In the rows, zero is written as 128.
Each row has a class, written as a number after it.
[117 115  66  82 136 143 121 135 143 116 129 118  91 113 109 151 136 116
 161 109 105 122 112 146 132 103  90 142 156  94  93 153  79 119 105 133
 142 115 106 151 180  84  89 123 110 184 132 171 104 121]
7
[ 89 123 102 119 155 139 173 136 127 142 116 111 145 153 126 136  93 144
 121 118  96 142  95 107 143 170 132  98 141 113 106 130 132 125 113 113
 147 143 159 172 109 123 127 131 131  96 148 118 119  94]
5
[ 91 130 130 116  81 166 138  90 153 145 152 136 159 121  81  54 123  73
 138 160 116 131 127 197  90  85 134 108 134 102 206 117  98  75 126 191
 117 119 153 153 103 172 162  91 132 201 134 159 115  96]
1
[123  88  55 151 116  78 109 135 141 118 117 103  85 160 120  90  91 210
 168 120 150  98 139  98 130 126 133 159 159 111 149 148 180 144 170 116
 160 123 129 112 113 136  80 128 129 145 118 145 107 143]
4
[162 128 112 197 111 166 135 140 133 145  86  77  91  80 111 131 160 133
  87 111 148 119 154 118 137 112 105 115 210  89 145 100 147 117 110 139
 111 180 136 155  97 139 103 151 126 156 131 182 134 148]
4
[116 146 189 215 146 153 122 167 132 102 102 111 119 102  98 102 169 123
   4 137  67 111  73  94 137 120 124  98  97 125 167 205 107  79 169  82
 109 158 128 147  76 124 142 151 134 140 164 124 163 110]
1
[131 113 203 125 135 116 149 141 129 144 175 117 115 138 113 118 113 140
 142 128 165 141 130 117 107 125 136 187 166 119 149 120  90  79 120 178
  98 133  84 136 139 131 138 184  70 172 119 112 136 108]
6
[131 139 115 167 137 117 126 100 130 148 162 202 139 103 165 130 138  88
 135 153 123 136 141 108 127 100  72 131  96 104 121 120 140  87 108 125
 127 135  99 119 124 114 135 112 133 161 158 160 179 103]
3
[129 108 149  83  99 173 153  85 114 108 164 118 140 125 164  75 121 151
 181 125 121 144 167  74  63 137 158 105 134 110 150 135 118 122 122 194
 146 126 163 123 105 144  79 129 147 167 116 186 110 119]
3
[118 135 134 197 110 152 134 152 143 159 139 122 112 151 149  88 160  89
 167 126 117 146 153 123 175 136  58 143 113 133 130 130  63 104 135 165
 124 130  85 149 152 107 155 140  99 105 134 116 142  85]
2
[129 146 181 162  88 183 213 134 116 114 130  96 130 107 148 126 119  92
 124 138 151  97 115 101 127 185  72 126 117 108 139 143 170  92 140 123
 143 118 192  89 122 133 160 124 122 157 136 133 151  90]
5
[159 103 105 109 146 123 195 130  83 124 124 164 108 104 111 125  62 156
 123 114 105 174 116 158 126 106 133 149 173 134 110 100 130  97 152 149
 120 130 162 141 172 123 132 144 131 109 120 205 120 123]
3
[ 95 139 180  86 152  74 144  71 116 142  96 104 157 175 137 154 100 109
 112 150 101 132 119 153 135 147 129 104  81 147 100 146 138 129 131 140
  93  91 123  87 154 147 220 134 125  88 122  94 123 155]
1
[132 133 123 133 142 142 166  79 112 132  50  96 155 191  95 178  92 168
 153 110 109  86 122  71  77  70  92  60 113 110 128 109 157 126 135 120
 118 169 181 147 128 161 127 137 102 140 133 141 122 140]
1
[ 95 143  77  87 151  93 174 101 159 185  88 144 106 155  87 124 139 110
 199  99 142 107  75 126  99  86 110 118 117 184 151  98 116  89 115 152
 112 172 182 194 104 134 141 129 136 125  95 159 102  87]
3
[132 125 110  73 129 108 115 102 124 134  98 147 190 171 128 144 117 161
 143 120 127 112  87 101 114  77 197 112 132 117 126 132 121 108 116 112
 124 158 177 126 110 156 198 149 133 136  97 142 126 115]
1
[128 115 166  82 123  90 123 139 156 138 175  92  95 143 147 113 131 152
 143 115 162 132 111 137 123 128 138 190 160 123 102  94 156 152 103  52
  95  96 175 115 138 101 111 100 113 133 128 154 139 116]
5
[147 100 160 147 153 143 156 146 112 127 138  97 127  92 111 153 116 159
  88 127 149 108 113 117 151 163  86 131 105 138 139 132 161 110 126 111
 144 155 156 119 100 124 120 117 114 122 107  90 158 128]
0
[ 94 134 170 198 162 149 130 132 127 135  80 108 164 123 129 115 165 134
  95 106 139 151 148 203 143 120  85 126 104  99 171 118 119  72 162 121
 120 122 104 162 145 130 176 128  88 127 171 192 145 165]
4
[ 82 134 142 144 157 170 152  86 129  85  93 119 232 136 156 112 163 116
  90 144 147 105 152 147 161 144 106  93 152 118 108 135 101 123 132 202
 124 140 148 116 161 143 159 182 151 129 123 158 164 150]
1
[128 102 135 138 144 138  54 172 168  98 171 148 122 163 107  81 120 129
 166 157 143  62  85 130 159  85 129 165 125 141 130 120  74 138 131 139
 122 142  72 148 132 109 110 166 166  97 117 104 123  84]
4
[166 132 169 116 112 166 100  87 150  91  95 107 103 155 127  93 102 130
 182 152 149 107 168 100 120 185 119 131  99 105 114  68 158 156 152 112
 143 101 154 160  93 148 136 106 138 125 110 105 131 136]
6
[ 80 140 177 135  91 184 148 117 164 134 144 131  92 118  99 109 176 127
 111 152 119 162 103 132 150  47 134 105 181 138 193 169 115  93 154 123
 132 122 131 183  91 144 211 163 135 142 122 114 130  94]
4
[131 126  82 155 181 175  61 136 134 120 101 117 171 126 129 162 144 152
 143 113 124  99 143 163 104  87 173 124 158  92 184  95 127 126 111 130
 148 155  84 159  94 142  59 124 144 170 160 184 143 153]
4
[131 155 157 178 109 162 119 102 178 113 128 125 132 124 134 120 106 155
 197 117 181 126 121  78 136 120 128  90  91 150 175  92 115 142 138 178
 170  94 109 105  97 106 130 147 142 114 110 134 134 151]
0
[145 135 146 150 121 204 179 127 109  54  95 114 158 130 117 128 142 147
 124 116 109 135 120 154 129 136 134 107  56  90 126 155 192 128 113 162
 176 100 163 112 142 180 129 133 108 188 154 100 146 161]
1
[144 113 202 165  80 173 126 105 148  79 122 172 198 141 132 126 101 172
 142 145 126 119  82 169 106  89 154  94  39 135 137 147 161 155 125 131
 133 129 142 102 136 140 181 161 131 147 157  82 165  97]
1
[133 116 154 115 141 146 138 128 146 109 145 107 107 108 124 126  92 102
 175  91 155 107  79 121  80 118 146 128 111 120 103 122 116  99 111 139
 128 107 120 120 150 112  87 160 110 156 178 180 140 118]
7
[ 87 120 104 120 141  55 123 133 149 137 133 119 183 166 145 136  88 168
 100 122 169  92  91 215 150 128 139 145  95 146  92 139 137 102 107 118
  84 162  87 156 144 130 198 138 144 132 147 126 136 138]
3
[156 149 126 122 100 154 137 114 117 150 165 146  96  73 132 117 147 111
 145 136 135 189 145 149 177 185 113 138  85  95  89 134  89  77  80 159
 134 110  96 154 116 116 144 101 128 139 116 104 114  81]
7
[148 130 189 156 167 167 154 118 117 128 115  87 175 155 158 143  86 113
 146 135 134  64 178 154 136 100 126 119 176 124 130 128 141  95 151 130
  93 145 204 141 129 134 140 138 109 123 124 104 114 142]
2
[ 97 167 141 173 137 167 153 143 134 106 125 149 207  92 100 121 148 117
 155 152 146 115 134 166 176 127 151 103 113 143 156 136 133 118 130 190
 156 152 147 120 179 166 102 124 147 127 153 123 117  88]
1
[124  90 127 129 114 151  49 139 116 103 148 116 155 132 160 117 148 132
 147 139  95  68 133 146 140 128  79 141 112  80 142 111 132 108 115  95
 118 136 171 143 121 138 150 126 106 200 146 150 144 156]
6
[141 136 138 159 117 135 132 119 120 135 106 177 188 119 171 160 170 133
 131 147 105 102 153 137 168 128  42 101 115 138 138 133 110  70 114 152
 108 129 132 128 126 117 151 158 124 153  94 124 144 150]
1
[127 115 133 135 101 160 155 125 136 111  98 114  73 140 145  88 179 139
 112 141 127 163 133 133 141 138 123  78 164 127  87 104 141 143 111  78
 108 149 173 125 100 127 126  53 126  56 123  75 148  88]
5
[117  89  62 185  98 156 172 142 156  85 114 160 145  94 118 140  86  63
 133 102 124 137  95 142 120 106 202 138 108 111 126 123  79 128 158 164
 112 183  89 146  88 111  95 150 133 143 142  92 139 139]
4
[191 136 189 155 128 142 175 141 128  97 103 114 102  73 150 110 128  98
 130 120 103 136 149 116  97 198 140 128  73 119 132 145 178 113 133 105
 140 134 153 147 102 125 101 118 117 139 134 121 123 131]
3
[151 134 130 109  87 127 151 103 133 117 148 172 143 127 141 126 126 123
  35 123 132 139 139 165 122  79 118 127 113 119 119 158 111  87 145 116
 124 120 140 122 158 143 183  95  96 116 108 128 165 186]
7
[134 146 113 107 190 116 224 133 115  92 143 147 169 106 127 107 189 104
 186 133  87 130 150 153 140 174  54 112 118 143 105 130 146 111 145 151
 162 133 152 122 144 165 116 143 134 171 133 141 108  94]
1
[175 137  85 100 186 137 159 117 137 117  95 104 195 145 138 152 152 127
 134  95 124  74 146 169 126 173 121 118  98 125  62 143 178 124  75 190
 158 150 144 100 109 128 155 156 141 196 117 139 120 170]
2
[112 117 172  82 133  99  80 133 137 131 121 159  99 180 148  36 141 207
 143 158 168 139 101 140 127 130 156 164 142 144 158 142 148  80 143 104
 147  81 159 130  52 150 149 121 148  91 105 168 169  95]
6
[141 124  86 142 188 163 117 118 140 169  96  96  83 154 135 146 128 134
 108 136  90 171  99 144 162 143 173 130 139 124 145  95 181 126 126 137
 131 179 133 144  93 117 140  75 133 138 142  96 177 109]
6
[120 107  87 120 128  79 118 154 151 137 116  79 138 195 162 122  85 179
 125  97 117 131 113 122 117 159 148 121  70 119 162 108 176 136 145 105
 146 152  85 145 120 130 174  86 113 127 150 123 105 186]
3
[ 67 130 120 126 101 163 107 109 155 146 145 111 164 118 130  86 151 157
 172 102 133 117  94 123 152 106 182 128 154 123 158 144  91 114 166 131
 119 121 214 139 131 158 109 134 134 191 125 128  95  94]
4
[125 112 136 180 190 183 114 136 132  96 134 104 149 114  97 110 131 133
 126 131 181  85 139 108 134 102 163 167 149 111 172 144 144  93 133 132
 146 164 142 190  98  90 125 164 127 147 150 130 144  97]
2
[117 110 115 184 164 163 139 107 127 161 100  87  88 150 103 140  89 154
  96 134 129 146 147 185 116 147 130 177 125 134 178 178 145  99 138 128
 121 134  49 150  73 115  71  85 119 122 128  84 194  84]
2
[136 115 145 130 174 151 196 152 128 155 205 158 156  45 112 140 105  89
 134  95 126 135 133 137 108 115 133 148 164 144 169 135 127  86 104 132
 126 177 118 164 160 157  52 118 111 134 147 130 136 115]
3
[152 149  91 118 156 103 125 164 131 127 106 137 154 150 116 138 102 119
 116 135 147  63 140 133 118 160 123 134 213 128 118  72  65 133 136 117
 130 141 115 105 142 142 106 106 139  99  91 142 109 110]
5
[101  95 154 129 131 124 110 135 131 133 104 105  78 138 144  92 172 106
 138 126 113 168 121 134 130 117 172 160 189 150 201 137  94 193 164 110
 122 114 152 123 140 138 201 137 124  82 111  97 130 114]
1
[135 141 112 153 166 152 156 115 152 105 107  81 118 160  87 132  99 120
 142 110 145 144 169  77 122 140 155 145  90 105 154 114 162 129 161 139
 171 127  90 160  99 108 117 101 100 127 135 109 117 160]
2
[102 110 153 135 156 183 153  77 124 162 122 187 176  65 122 136 167 103
 145 109 131 146 169 195 124  97 100 156 205 129 150 127 124 120 116 161
 102 136 198 141 147 149  80 140 121 142 123 158 162 148]
6
[115 114 155 115 114 138 149 155 114 144 148 114  95  87 121 137 108 108
 139 124 148 141 110 135 135 110 141 108 142 116 123 147 147  89  89 130
 119 159 108  98 115 141 170 100 154 109 149 183 126 116]
3
[139 123 131 151 108 130 123 119 141 176 130 139 146 137 135 154  56 150
 148 120  78 138 158 140 135 120 136 129 134 121 151 152 128 140 131 136
 123 153 129 128 186 148  47  80  82  99 123  92 135 147]
6
[140 130 139 111 120 133 168 132 113 162 164 106 109 130 150 105 135 140
 111 141 130 212 141  75 127 132 178 139 114 103  99 142 141 110 130 137
 160 160 136 126 100 141 114  88 128 116 138 160 179  72]
0
[103  93  40 161 119 112 124 174 117  92 153  85 101 129 156 109 111 137
 193  97  85 114  92 177 167  70 144 120 211  97 116 121 119 111 110 121
  66 164 119  99 144 138 105 128 129 151 154 126  73 150]
3
[104 116 162 145 144 131 148 138 129 128 165 118 106  67 117 108 145 127
 149 125 146 186 197 169 122 130 134 138 179 143 179 109  69 144 100 140
 141 115 124 187 108 118  58 120  86 100 136 152 136  93]
2
[116 101 153 115 118 161 132 120 143 129 167 151 150  98  74 121  78 169
  31 132 133 161  67  91 161 183 149 192 125 139 143 113 165 156 168 142
 139 113 119 138 127 116 139 168 151 144 133  78 153 141]
6
[151 104 110 120 205 117  39 122  99 145 166 103  95 157 122 106 136 171
  90 153  94 125 138 134 133 148 128 174 124 114 180  95 147 138 101 151
 146 143 106 131 104 129 130 114 133 133 127 165 170 140]
6
[157 131 118 126  85 169 113 138 128 157  92 120 119  75 104 138 214 166
  60 123 115 163 124 168 155 126 133 118 148 123 114 133 143  89  93 113
  92 173 103 147  96 128 102  90 145 139 110 124 128 128]
4
[105 128  95 199 136 100 138 126 137 175 122 169 107 116  69 132  61 143
 116 121 124 143  84 163 139 101 108 141 147  93 111 160  94 113 137 155
 122 140  98  99 109 120 109 152 135 139 156 157 124  73]
7
[128 108  90  91 153 151 148 115 115 106  84 119 152 126 153 136 141 135
 171 127 107 129  93 143 136 121 142 102 153 128 145 115 153 100 118 115
 127 139 168 124 122 123 135 116 133 135 119 129 131 110]
1
[171 104 149 108 114 130  79  86 133 133 131 114 128 111 123 109 152 106
 164 133 118 133 171  96 116 196 145 158  72 107  69 108 165 135  86 127
 130 154 114 129 188 150 102 112  82 134 129 106 168 112]
6
[108  79 151  79 175 174 116 182 111 140 127 112 117 142 143 130 132 176
 175 120 160 153 149 144 125 120 153 118 205 124 158  89 127 122 153 125
 158  90 131 145  98 129 122  71 140 131 153 101  80 159]
0
[124 106 150 171  71 160 106 178 115 136  76 127  88 101 103 165 117 133
 107 174 125 124 156 131 134 129 127 100 184 114 133 146  85 113 140 144
 129 160  49 137  97 134 108 136 146 116 130 143 131  85]
4
[104 124 170 100 107 162  96 154 120 142 171 139 155 204 153 106 118 147
  93 123 118 126  57  95  92  93 180 132  86 117 146 132 117  74 113  98
 119 100 105 144 110 140 188 121 126 112 180 104 150 126]
5
[112 127 152 142 101 119 148 111 134 127  58 159 158  88  89 109 194 100
  70 145 117 169 152 187 151 143 126 121 160  99 103 127 142 133 113 153
 113 114 175 113 120 164 159 136 111 149 114 110 116 147]
1
[ 81 135  49 178  67 153 166 140 115 136 114  92 150 197 165 144 163 152
 105 125 159 145 104 127 162 102 137 188 116 119 151 108 201 126 140 123
 102 172 134 151 152 124 140 107 126 111 164  88 160 138]
5
[139 139  84 127 145 114 182 124 159 133 159 140 122 114 129 109 163  97
 156 111 134 156 166 105 142 121 168 133  96 149 110 160 155 100 155 168
 149 151 129 140 118 116 125  88 141 141 121  87 103 178]
0
[116 130 120 122 103 178 150 120 159 154 137 135 137 138 142 128 187 127
 167 122 159 153 158 166 130  88 140 147 164 132 130 142 156 133 135 161
 141 133  91 117 169 165 132 111 137 171 142 114 144 121]
4
[131 136  86 147 113  97 167 138 163  74 126 107 131 211 144 134 120 110
 187 131 132  86 112 121 134  91 108 117  62 113  79 112 110 100 118 131
 102 163  97 175  93 145 151 154 111 178 124  82 142 128]
1
[139 113 137  98 144 126 155 129 153 114 105 111  85 149 130 110 115 107
 206 127 158  96 134 112 127 154  91 113  83 140 124  99 141 110 102 130
 141 140 149 170 121 126 128  89 108 100  90  90 107 117]
3
[123 119 220 168 130 172 126 121 158 106 110 118  89  86 110 127 116 144
  47 110  95 201 127 124 117 150 135  98 136 114 151 135  74 131 191  89
 129  89  90 150 126  84 135 127  90 110 155 126 138 145]
7
[145 155  96 184 122 110 145  99 136 137 139 103 129  95 171 170 143 145
  62 144 159 134 150 135 155 145 127 122 153 127 157  97 159  91 106 148
 112 185 109  91 108 134 122 104  91 184 117 134 223 141]
6
[165 132 130 100 187 147 169 118 121 122 164 125  95 111 147 118  90  81
 124 114  76 131 130 172 103 142 111 113 158 149 149 132 107 128 115 153
 127 118  96 122 120 152 120 108 147  95 132 128 149 175]
6
[150 144 152 157 125 147 188 127 111  82  96 120 134 115 135 171 176 116
 115 133 116 161 171 125  95 100 137 117 143 107 124 140 182 140 120 135
 133 135  84 137 115 157 145 176 127 154 171 137 148 170]
1
[164 140 110  91  66 123 150 130 134 136 102 160 162 157 107  87 108 191
  89 112 131 167 106 114  83 139 107 160 122 103 143  93 119 125 119 155
 128 124  64 138 103 138  89 127 140 115  91 164 106 143]
3
[126 120  13 113 173  54 164  96 103 102 108 155  90  88 157 136 214 112
 142 115 103 168 137 123 127 131 121 142 133 118 147 143 149 178 101 100
 151 126 178 118  73 114 145 106 124 165 112 103 124 144]
1
[157 129 117 104 122  99 169 141 131 106 144  99 178 112 152 114 114 153
 129  95 109 123 109 199 120 197 124 142  30 151 171 121 104 119 103 156
 117 169 129 149 127 113 125 102 111 136  83 121  93 144]
3
[ 92 132 160  86 105 134 148 156 144 150 135 139 148 101 129  98 166 145
 121 134 185 163  87 139 121 124 141 142 145 147 162 151 137  68 149 125
 137 110  57  97 151 112 128  94 135 116 158 150 125  89]
4
[ 96 102 122 109 108  84 159 153 133 152 128 105 103 155  98 131 112 151
 154 137  96 162  81 182 135 177 120 153  50 142  66 114 176 141  97  91
  99 159 135 118 118 106  56  65 121  88 155 116 135  49]
5
[142 136 104 150  95 147 134 132 122  92  99 124 164 145 158 125  88 177
 129  80 175 103 160 148 132 134 146 128  80 117 104 133 123 129 132 118
 106 141 110 169 122 150 112  97 168  86 129 135 109 219]
3
[107 127 139 168 109 129 122 116 129 126 125  74  98 152 100  98 131 118
  94 131 145 112 132 136 101 115 150 136 119  73 134 126 165 133  99 125
 108 138 175 119  92 132 156 100 116 153 161 140 123 134]
5
[109 125 182 109 160 141 132 151 141 148 130 123 141  89 106 132 178 125
 135 148 176 107 101 170 128 131  91 199 184 162 185 139 150 136 108 124
 152  97 136 153 159 127 115 174 116 141 116  92 145  84]
0
[142 112 181 147  73 146 126 119 105 124 127 126 165  59  99 138  80 197
  79 121 202 110 102 149 106 180 113 165 108 123 178 111 139  91 105 140
 107 121 115 150 122 120 126 160 102 169 137 123 146 133]
6
[144 129 131  96 161 173 133 166 133 128 170 140 127  92 147 120 221 129
 100  84 112 189 127 154 124 130 204 154 104 155 185 124 126 124 150 133
 166 120 124 178  81 140 183 122 160 176 153 146 119 181]
4
[126 124  92 136  78 134 101 122 155 150 115 162 113  93  74 142 146 120
 129 110 116 152 113 180 116 131 166 116  77 161 126 120 113 115 132 155
 139 122  50 137 128 156 171 125 147 170 149 141 128 136]
4
[147 155 106 149 141 157 113  85 135 117 139 138 135 107 134 116 135 125
 133 139 148 113 150 128 156  84 116 168 185 113 157 119 150 110 142 132
 143  73 162 118 154 136 115 135 131 151  96 131 151 171]
0
